Below are the code and all the weights of a small trained network. Each question names an input and a class and asks about switching units off, where a switched-off unit gives its printed mean instead of its output.

import numpy as np


def w(rows, s, z=0):
    codes = np.array(rows[::2]) - 128.0
    scale = np.full(codes.shape[1], s)
    scale[-1] = z or s
    return codes * scale


def f(y):
    return y / 2 * (1 + np.tanh(0.7978845608 * (y + 0.044715 * y**3)))


def log_softmax(a):
    a = a - a.max(-1, keepdims=True)
    return a - np.log(np.exp(a).sum(-1, keepdims=True))


def net(x, mask):
    res = np.array(x, float).reshape(1, 8) / 4 @ E
    y = f(res @ A[0][:, :-1].T + A[0][:, -1])
    res = res + np.where(mask, y, B[0][:, -1]) @ B[0][:, :-1]
    return log_softmax(res[-1] @ U[:, :-1].T + U[:, -1])


A, B = {}, {}
E = w([
[254,105,78,178,75,97,106],'x0',
[175,84,161,22,131,86,164],'x1',
[91,194,60,92,91,61,96],'x2',
[129,130,126,128,133,123,130],'x3',
[120,125,126,131,127,123,134],'x4',
[133,130,139,123,130,133,121],'x5',
[127,232,193,134,63,140,196],'x6',
[167,150,95,50,137,229,127],'x7',
],0.0082)
A[0] = w([
[201,93,190,166,223,182,176,34],'n1',
[88,153,90,174,109,227,115,137],'n2',
[73,73,167,160,137,133,181,179],'n3',
[126,97,53,40,127,233,51,64],'n4',
[147,156,195,81,50,101,165,4],'n5',
[212,86,153,164,17,2,95,226],'n6',
[77,171,125,34,151,183,92,91],'n7',
[116,213,142,252,119,215,92,138],'n8',
[96,157,178,153,189,57,131,42],'n9',
[55,132,189,79,161,75,89,155],'n10',
[107,101,59,92,150,104,49,16],'n11',
[40,108,185,172,147,68,114,124],'n12',
[149,114,169,45,133,83,148,40],'n13',
[147,193,187,119,78,130,127,15],'n14',
[117,206,87,70,100,21,66,73],'n15',
[108,210,68,60,115,82,55,55],'n16',
[100,43,109,123,209,110,36,12],'n17',
[161,88,190,21,81,87,139,112],'n18',
[150,200,146,85,65,213,147,34],'n19',
[223,171,86,134,192,186,138,212],'n20',
[108,41,96,99,123,149,71,41],'n21',
[169,102,175,35,122,87,160,138],'n22',
[68,100,157,63,180,149,157,94],'n23',
],0.008,0.0038)
B[0] = w([
[90,61,196,136,79,150,125,177],'n1',
[90,102,99,81,121,98,95,186],'n2',
[182,85,122,109,96,162,108,173],'n3',
[198,137,88,140,77,81,189,207],'n4',
[53,135,135,181,139,41,155,154],'n5',
[204,144,89,111,177,201,133,255],'n6',
[236,126,109,146,100,173,97,188],'n7',
[30,104,104,71,150,66,119,223],'n8',
[224,149,97,175,60,120,191,148],'n9',
[186,184,100,136,138,184,97,189],'n10',
[116,127,181,213,155,133,198,172],'n11',
[214,122,49,128,70,188,105,191],'n12',
[32,125,128,118,132,88,99,152],'n13',
[154,155,151,194,126,84,210,147],'n14',
[139,65,235,90,95,172,131,201],'n15',
[104,37,254,95,77,165,96,187],'n16',
[111,154,164,176,176,52,219,197],'n17',
[78,131,80,53,142,79,81,184],'n18',
[173,160,86,233,111,98,228,171],'n19',
[120,111,96,96,106,196,108,200],'n20',
[104,198,184,224,133,23,234,165],'n21',
[97,119,107,40,118,65,76,185],'n22',
[172,135,90,189,128,164,101,181],'n23',
],0.0078,0.008)
U = w([
[124,192,160,198,130,11,243,11],'0',
[164,152,74,145,96,134,109,223],'1',
[131,136,108,127,131,134,77,253],'2',
[89,48,254,130,88,180,86,16],'3',
[195,186,62,147,142,172,44,30],'4',
[42,143,70,106,156,45,34,87],'5',
[128,165,114,128,149,140,95,206],'6',
],0.0091,0.0054)

Each question gives the input, the list of numbers given to net, and the class t.
The units are the neurons (one row each of A and B). Each row of codes is followed by its name. A weight is (code - 128) times the scale printed after its matrix; where a second scale follows, it is the last column's (A, B and U).
mask holds one flag per neuron, in row order. A switched-off neuron (its flag False) gives its mean, the last column of its row in B, instead of its output. The means were averaged over made-up inputs and are rounded, as every weight is.
A unit's drop is (log p(t) with every unit on - log p(t) with that unit switched off) / (log p(t) with every unit on - log p(t) with every unit switched off).
The circuit of an input: a set's keep is (log p(t) with only the set's units on - log p(t) with every unit switched off) / (log p(t) with every unit on - log p(t) with every unit switched off). Starting from the 12 units with the biggest drops (on a tie, the unit counted first), units are removed one at a time, each time the one whose removal leaves the highest keep (on an exact tie, the one counted first), for as long as the keep stays at least 0.8.
circuit, biggest first: the units of the circuit, biggest drop first
unit that matters most: the unit with the biggest drop
k most important neurons: the k neurons with the biggest drops, biggest first
input [-7,7,4,-3,3,5,-5,6], class 4: unit that matters most	n7
input [-2,-8,8,3,3,-5,3,-4], class 3: circuit, biggest first	n15, n16
input [0,8,5,-3,-1,-6,7,-5], class 5: circuit, biggest first	n18, n22
input [-3,-6,-2,5,-1,-2,2,-5], class 5: 3 most important neurons	n8, n6, n7
input [-7,-7,-1,-4,-2,1,-8,2], class 0: circuit, biggest first	n17, n21
input [6,-8,8,0,-7,-2,4,-7], class 3: 2 most important neurons	n15, n16
input [7,8,-3,-2,-8,7,3,-5], class 5: circuit, biggest first	n18, n22
input [5,1,0,-7,-4,6,-8,7], class 0: circuit, biggest first	n21, n17
input [-7,6,-2,1,-5,-3,-6,-3], class 4: 4 most important neurons	n10, n23, n12, n8
input [3,-5,-8,8,-5,-1,4,5], class 3: 2 most important neurons	n1, n6
input [-2,6,-4,6,-1,6,-8,7], class 0: 2 most important neurons	n21, n17
input [-4,-6,-2,1,-2,2,-2,2], class 5: circuit, biggest first	n8, n2
input [-1,-5,-2,-4,1,4,-5,1], class 0: circuit, biggest first	n17, n21, n6
input [1,-5,1,4,-5,-1,1,3], class 5: 2 most important neurons	n8, n6
input [-7,-3,-3,-5,6,6,6,-8], class 1: most important neuron	n12
input [5,8,-3,8,-3,-6,7,-8], class 1: 4 most important neurons	n6, n17, n21, n8
input [7,-4,5,2,-2,-2,7,3], class 0: 4 most important neurons	n19, n14, n12, n7
input [0,-2,8,-8,-5,1,-8,-4], class 0: circuit, biggest first	n17, n11
input [6,-7,-8,-7,-5,-5,-2,5], class 3: 2 most important neurons	n1, n6
input [7,5,3,-6,5,-1,-1,0], class 4: unit that matters most	n6
input [6,-6,8,3,3,-6,2,4], class 3: circuit, biggest first	n16, n15
input [-1,-4,7,2,-8,-4,-4,5], class 3: circuit, biggest first	n16, n15
input [1,1,-4,6,-8,-3,-6,0], class 0: circuit, biggest first	n17, n21
input [-2,7,1,-5,4,-2,-1,-5], class 5: 2 most important neurons	n18, n22
input [-8,-1,8,1,7,7,3,3], class 3: 3 most important neurons	n16, n15, n6
input [-8,1,-3,-1,-7,7,-5,7], class 4: 2 most important neurons	n7, n23
